Below are the code and all the weights of a small trained network. Each question names an input and a class and asks about switching units off, where a switched-off unit gives its printed mean instead of its output.

import numpy as np


def w(rows, s, z=0):
    codes = np.array(rows[::2]) - 128.0
    scale = np.full(codes.shape[1], s)
    scale[-1] = z or s
    return codes * scale


def norm(h):
    return h / np.sqrt((h * h).mean(-1, keepdims=True) + 1e-5)


def f(y):
    return np.maximum(y, 0)


def log_softmax(a):
    a = a - a.max(-1, keepdims=True)
    return a - np.log(np.exp(a).sum(-1, keepdims=True))


def net(x, mask):
    res = np.array(x, float).reshape(1, 2) / 4 @ E
    u = 0
    for l in range(3):
        y = f(norm(res) @ A[l][:, :-1].T + A[l][:, -1])
        res = res + np.where(mask[u : u + 4], y, B[l][:, -1]) @ B[l][:, :-1]
        u += 4
    return log_softmax(norm(res)[-1] @ U[:, :-1].T + U[:, -1])


A, B = {}, {}
E = w([
[53,137,149,127,97,132,74,101,103,119,157,146],'x0',
[120,142,86,89,108,94,122,139,215,4,135,152],'x1',
],0.016)
A[0] = w([
[114,170,205,56,98,151,62,185,130,111,124,133,76],'L0N1',
[211,119,228,153,63,156,167,72,15,204,156,95,6],'L0N2',
[147,115,168,93,93,87,162,212,134,225,136,96,71],'L0N3',
[117,103,184,253,159,250,104,122,14,254,131,23,109],'L0N4',
],0.0057,0.0023)
B[0] = w([
[115,101,38,96,29,217,202,142,205,61,163,132,149],'L0N1',
[45,230,159,89,107,116,141,73,98,95,132,132,201],'L0N2',
[126,157,109,136,65,136,22,79,140,1,209,47,160],'L0N3',
[120,95,211,104,204,178,120,61,65,99,66,27,253],'L0N4',
],0.0075,0.013)
A[1] = w([
[27,109,193,170,172,140,112,104,45,254,126,110,83],'L1N1',
[204,199,113,104,89,109,112,123,131,143,167,75,11],'L1N2',
[194,69,105,134,148,118,166,170,102,153,40,233,41],'L1N3',
[50,138,145,117,44,63,95,167,159,100,211,248,26],'L1N4',
],0.0076,0.0012)
B[1] = w([
[157,107,252,111,176,104,68,123,113,134,88,103,255],'L1N1',
[92,99,128,162,123,144,106,126,160,154,151,176,151],'L1N2',
[121,107,144,153,86,169,159,163,120,222,159,89,147],'L1N3',
[118,193,94,31,120,54,155,66,172,110,91,115,229],'L1N4',
],0.013,0.0096)
A[2] = w([
[185,131,37,199,60,118,159,253,144,201,171,175,47],'L2N1',
[62,243,45,62,81,63,114,89,122,36,143,201,7],'L2N2',
[182,102,83,235,220,176,194,111,166,83,105,92,46],'L2N3',
[166,77,105,125,145,82,132,227,183,107,19,169,9],'L2N4',
],0.0071,0.0013)
B[2] = w([
[130,17,156,106,110,64,198,198,162,177,77,153,167],'L2N1',
[180,187,88,108,116,207,9,113,139,80,87,194,254],'L2N2',
[83,149,55,171,117,116,131,145,126,131,209,120,164],'L2N3',
[73,122,231,128,124,128,135,67,38,201,120,145,164],'L2N4',
],0.012)
U = w([
[137,140,240,116,167,149,112,89,31,167,97,72,253],'0',
[104,13,121,135,91,60,229,215,207,196,149,169,85],'1',
[166,234,83,23,88,149,102,76,197,80,81,235,75],'2',
[120,174,10,186,135,160,162,135,130,146,250,97,33],'3',
],0.011,0.0058)

Each question gives the input, the list of numbers given to net, and the class t.
The units are the neurons (one row each of A and B). Each row of codes is followed by its name. A weight is (code - 128) times the scale printed after its matrix; where a second scale follows, it is the last column's (A, B and U).
mask holds one flag per neuron, layer by layer. A switched-off neuron (its flag False) gives its mean, the last column of its row in B, instead of its output. The means were averaged over made-up inputs and are rounded, as every weight is.
A unit's drop is (log p(t) with every unit on - log p(t) with that unit switched off) / (log p(t) with every unit on - log p(t) with every unit switched off).
The circuit of an input: a set's keep is (log p(t) with only the set's units on - log p(t) with every unit switched off) / (log p(t) with every unit on - log p(t) with every unit switched off). Starting from all 12 units, units are removed one at a time, each time the one whose removal leaves the highest keep (on an exact tie, the one counted first), for as long as the keep stays at least 0.8.
units of the circuit, in order: the units of the circuit, biggest drop first
unit that matters most: the unit with the biggest drop
k most important neurons: the k neurons with the biggest drops, biggest first
top k neurons in layer l: the k neurons of layer l with the biggest drops, biggest first
drop when u is switched off: that unit's drop, to one decimal
input [-8,8], class 1: units of the circuit, in order => L0N2, L1N4, L2N2
input [-7,-2], class 3: unit that matters most => L1N1
input [-4,0], class 1: 4 most important neurons => L1N4, L0N4, L1N1, L2N1
input [-1,1], class 1: top 2 neurons in layer 0 => L0N2, L0N3
input [-8,-2], class 3: 2 most important neurons => L1N1, L2N3
input [-3,2], class 1: 2 most important neurons => L0N2, L0N4
input [-8,7], class 1: 3 most important neurons => L0N2, L1N4, L0N4
input [2,0], class 2: 2 most important neurons => L0N4, L0N1
input [-8,6], class 1: drop when L1N4 is switched off => 0.1
input [-4,2], class 1: drop when L0N2 is switched off => 0.5
input [7,1], class 2: drop when L0N4 is switched off => 0.1
